Here is a tiny trained network, its code and every weight. The questions are about switching its units off for an input and a class, where a switched-off unit gives its printed mean instead of its output.

import numpy as np


def w(rows, s, z=0):
    codes = np.array(rows[::2]) - 128.0
    scale = np.full(codes.shape[1], s)
    scale[-1] = z or s
    return codes * scale


def f(y):
    return np.maximum(y, 0)


def log_softmax(a):
    a = a - a.max(-1, keepdims=True)
    return a - np.log(np.exp(a).sum(-1, keepdims=True))


def net(x, mask):
    res = np.array(x, float).reshape(1, 4) / 4 @ E
    y = f(res @ A[0][:, :-1].T + A[0][:, -1])
    res = res + np.where(mask, y, B[0][:, -1]) @ B[0][:, :-1]
    return log_softmax(res[-1] @ U[:, :-1].T + U[:, -1])


A, B = {}, {}
E = w([
[158,186,93,205,88,127,147,143,72,89,119],'x0',
[92,149,7,163,169,126,105,90,179,91,75],'x1',
[187,83,195,150,140,123,95,14,105,111,121],'x2',
[80,79,90,169,67,127,85,102,125,204,166],'x3',
],0.013)
A[0] = w([
[113,88,141,87,171,146,111,117,166,120,151,30],'neuron 0',
[151,151,133,100,160,113,151,132,119,93,86,44],'neuron 1',
[89,135,110,96,106,117,154,179,183,149,166,84],'neuron 2',
[152,56,153,184,162,122,101,66,91,114,121,51],'neuron 3',
[119,121,125,145,115,161,108,134,124,134,127,205],'neuron 4',
[75,88,128,138,87,135,99,119,150,171,152,128],'neuron 5',
[109,124,174,157,125,142,145,135,105,142,139,58],'neuron 6',
[123,154,91,184,168,131,93,94,168,104,121,31],'neuron 7',
[160,191,154,106,183,116,175,146,113,91,56,109],'neuron 8',
[60,120,138,194,151,163,170,185,127,122,151,49],'neuron 9',
[116,122,56,177,206,121,142,124,161,145,73,116],'neuron 10',
[167,138,140,128,200,146,214,130,121,149,156,109],'neuron 11',
[75,150,108,127,80,120,167,183,153,121,121,73],'neuron 12',
[187,105,125,161,113,101,92,91,89,118,98,93],'neuron 13',
[107,111,94,214,79,116,108,121,82,144,177,155],'neuron 14',
[138,132,171,139,94,141,157,164,70,103,134,152],'neuron 15',
[127,156,94,136,147,134,90,110,144,100,73,62],'neuron 16',
[165,122,163,137,76,130,121,176,58,131,213,94],'neuron 17',
[183,148,113,136,121,166,118,103,136,123,142,254],'neuron 18',
[164,159,92,171,92,141,139,172,99,126,129,50],'neuron 19',
[92,148,109,113,146,119,182,213,125,158,121,141],'neuron 20',
[90,124,91,164,156,151,94,99,148,122,78,67],'neuron 21',
[152,104,113,175,112,144,163,106,80,104,117,90],'neuron 22',
[138,158,80,161,117,135,97,114,151,107,81,79],'neuron 23',
[91,52,150,4,187,118,109,130,220,169,117,65],'neuron 24',
[143,93,185,136,155,89,89,79,112,87,108,114],'neuron 25',
[98,158,96,59,73,136,159,180,134,130,116,71],'neuron 26',
[135,111,97,141,131,116,91,142,145,111,117,56],'neuron 27',
[102,91,137,178,115,144,76,157,148,188,146,59],'neuron 28',
[148,108,145,175,158,135,184,170,106,74,92,120],'neuron 29',
[184,136,156,104,165,118,158,160,171,71,138,67],'neuron 30',
[174,107,166,128,121,135,163,161,91,170,154,49],'neuron 31',
[133,152,135,94,137,135,136,116,129,117,119,74],'neuron 32',
[177,197,109,215,50,131,146,137,60,86,109,66],'neuron 33',
[81,116,118,194,73,107,90,113,115,204,185,76],'neuron 34',
[174,114,158,61,95,155,140,175,71,178,164,91],'neuron 35',
[166,155,156,91,180,143,189,144,154,95,72,109],'neuron 36',
[161,119,183,136,148,130,74,80,156,117,111,121],'neuron 37',
],0.013,0.0091)
B[0] = w([
[89,167,101,137,40,111,139,137,79,181,113,164],'neuron 0',
[155,105,98,167,89,118,91,149,128,113,132,163],'neuron 1',
[178,161,117,166,135,135,171,111,143,154,168,190],'neuron 2',
[166,168,124,157,116,183,164,115,187,162,170,209],'neuron 3',
[123,120,141,115,205,160,95,154,112,143,100,177],'neuron 4',
[178,109,126,162,165,139,64,183,107,116,75,196],'neuron 5',
[110,127,141,132,71,126,117,115,163,109,160,152],'neuron 6',
[96,102,147,101,99,117,126,96,165,91,182,176],'neuron 7',
[171,119,87,164,141,150,65,165,103,100,124,215],'neuron 8',
[162,144,109,130,89,145,156,96,149,163,160,163],'neuron 9',
[74,70,183,99,169,90,131,126,168,119,154,208],'neuron 10',
[130,99,111,120,140,149,90,159,130,92,102,176],'neuron 11',
[178,108,120,127,121,153,168,97,185,167,142,190],'neuron 12',
[160,141,95,152,113,166,188,83,185,173,143,194],'neuron 13',
[160,104,113,167,160,178,96,166,69,93,86,236],'neuron 14',
[86,84,110,71,167,77,132,119,124,130,152,210],'neuron 15',
[95,73,129,102,116,92,113,104,163,102,172,170],'neuron 16',
[58,90,161,88,148,93,107,82,181,95,188,227],'neuron 17',
[124,132,128,88,198,128,158,170,109,161,114,207],'neuron 18',
[90,172,143,129,88,133,151,106,89,152,132,180],'neuron 19',
[171,137,136,141,162,175,174,90,150,163,118,220],'neuron 20',
[98,84,164,88,129,95,113,107,196,105,169,182],'neuron 21',
[127,153,117,133,70,106,169,107,94,164,78,174],'neuron 22',
[90,113,152,80,150,95,121,126,157,105,171,181],'neuron 23',
[46,166,122,94,29,97,146,138,1,164,97,249],'neuron 24',
[162,135,99,136,161,146,155,115,151,163,154,216],'neuron 25',
[175,167,98,150,144,180,141,47,160,156,153,192],'neuron 26',
[115,113,134,128,96,122,129,142,141,124,142,144],'neuron 27',
[148,117,71,164,124,162,81,157,116,105,121,174],'neuron 28',
[138,125,120,169,145,141,105,140,100,121,97,180],'neuron 29',
[166,110,100,175,109,161,65,144,122,90,145,190],'neuron 30',
[95,132,149,116,111,86,119,123,186,90,193,187],'neuron 31',
[158,122,115,142,68,116,100,119,125,137,142,143],'neuron 32',
[76,191,124,80,20,82,132,147,28,189,97,238],'neuron 33',
[169,91,86,175,121,147,53,172,108,79,105,223],'neuron 34',
[106,92,160,74,175,68,133,94,177,81,177,222],'neuron 35',
[163,87,112,176,129,150,64,167,100,109,118,214],'neuron 36',
[159,174,110,142,161,177,157,104,130,169,162,208],'neuron 37',
],0.0096,0.016)
U = w([
[168,108,69,155,120,154,36,174,103,99,113,105],'0',
[57,102,107,93,130,71,130,123,181,106,182,109],'1',
[187,161,75,141,119,177,214,110,166,208,154,103],'2',
[61,170,84,110,53,100,157,149,40,186,109,128],'3',
[120,129,104,86,254,135,177,186,90,162,69,253],'4',
[133,169,189,128,100,134,167,176,172,92,31,120],'5',
[114,197,154,165,123,94,171,167,163,114,63,115],'6',
],0.0094,0.024)

Each question gives the input, the list of numbers given to net, and the class t.
The units are the neurons (one row each of A and B). Each row of codes is followed by its name. A weight is (code - 128) times the scale printed after its matrix; where a second scale follows, it is the last column's (A, B and U).
mask holds one flag per neuron, in row order. A switched-off neuron (its flag False) gives its mean, the last column of its row in B, instead of its output. The means were averaged over made-up inputs and are rounded, as every weight is.
A unit's drop is (log p(t) with every unit on - log p(t) with that unit switched off) / (log p(t) with every unit on - log p(t) with every unit switched off).
The circuit of an input: a set's keep is (log p(t) with only the set's units on - log p(t) with every unit switched off) / (log p(t) with every unit on - log p(t) with every unit switched off). Starting from the 12 units with the biggest drops (on a tie, the unit counted first), units are removed one at a time, each time the one whose removal leaves the highest keep (on an exact tie, the one counted first), for as long as the keep stays at least 0.8.
circuit, biggest first: the units of the circuit, biggest drop first
most important unit: the unit with the biggest drop
k most important neurons: the k neurons with the biggest drops, biggest first
drop of u: that unit's drop, to one decimal
input [4,1,-1,-1], class 3: most important unit : neuron 33
input [4,0,-4,3], class 2: 3 most important neurons : [neuron 24; neuron 12; neuron 20]
input [4,3,-8,7], class 2: 2 most important neurons : [neuron 12; neuron 20]
input [-8,-1,3,-7], class 3: 3 most important neurons : [neuron 24; neuron 0; neuron 34]
input [8,2,-7,-7], class 3: 2 most important neurons : [neuron 33; neuron 19]
input [-5,-7,3,8], class 0: 2 most important neurons : [neuron 34; neuron 5]
input [3,5,2,-4], class 1: 2 most important neurons : [neuron 10; neuron 14]
input [-1,-7,-1,8], class 0: 2 most important neurons : [neuron 34; neuron 5]
input [8,7,8,-3], class 2: 3 most important neurons : [neuron 13; neuron 3; neuron 24]
input [2,-8,-7,-1], class 1: 2 most important neurons : [neuron 17; neuron 35]
input [-5,-4,-2,2], class 3: 2 most important neurons : [neuron 24; neuron 10]
input [6,-6,8,3], class 2: 2 most important neurons : [neuron 3; neuron 13]
input [3,-5,-7,-5], class 2: 2 most important neurons : [neuron 20; neuron 26]
input [7,6,-3,-3], class 3: circuit, biggest first : [neuron 33]
input [-5,-6,6,8], class 0: 2 most important neurons : [neuron 34; neuron 5]
input [-4,0,-6,5], class 2: 2 most important neurons : [neuron 2; neuron 20]
input [4,1,-6,-7], class 0: 2 most important neurons : [neuron 8; neuron 36]
input [7,-2,5,4], class 3: drop of neuron 33 : 2.1
input [2,4,-2,-1], class 1: drop of neuron 14 : 0.1
input [1,1,0,-1], class 4: drop of neuron 22 : 0.0
input [2,6,3,-5], class 1: drop of neuron 23 : 0.3
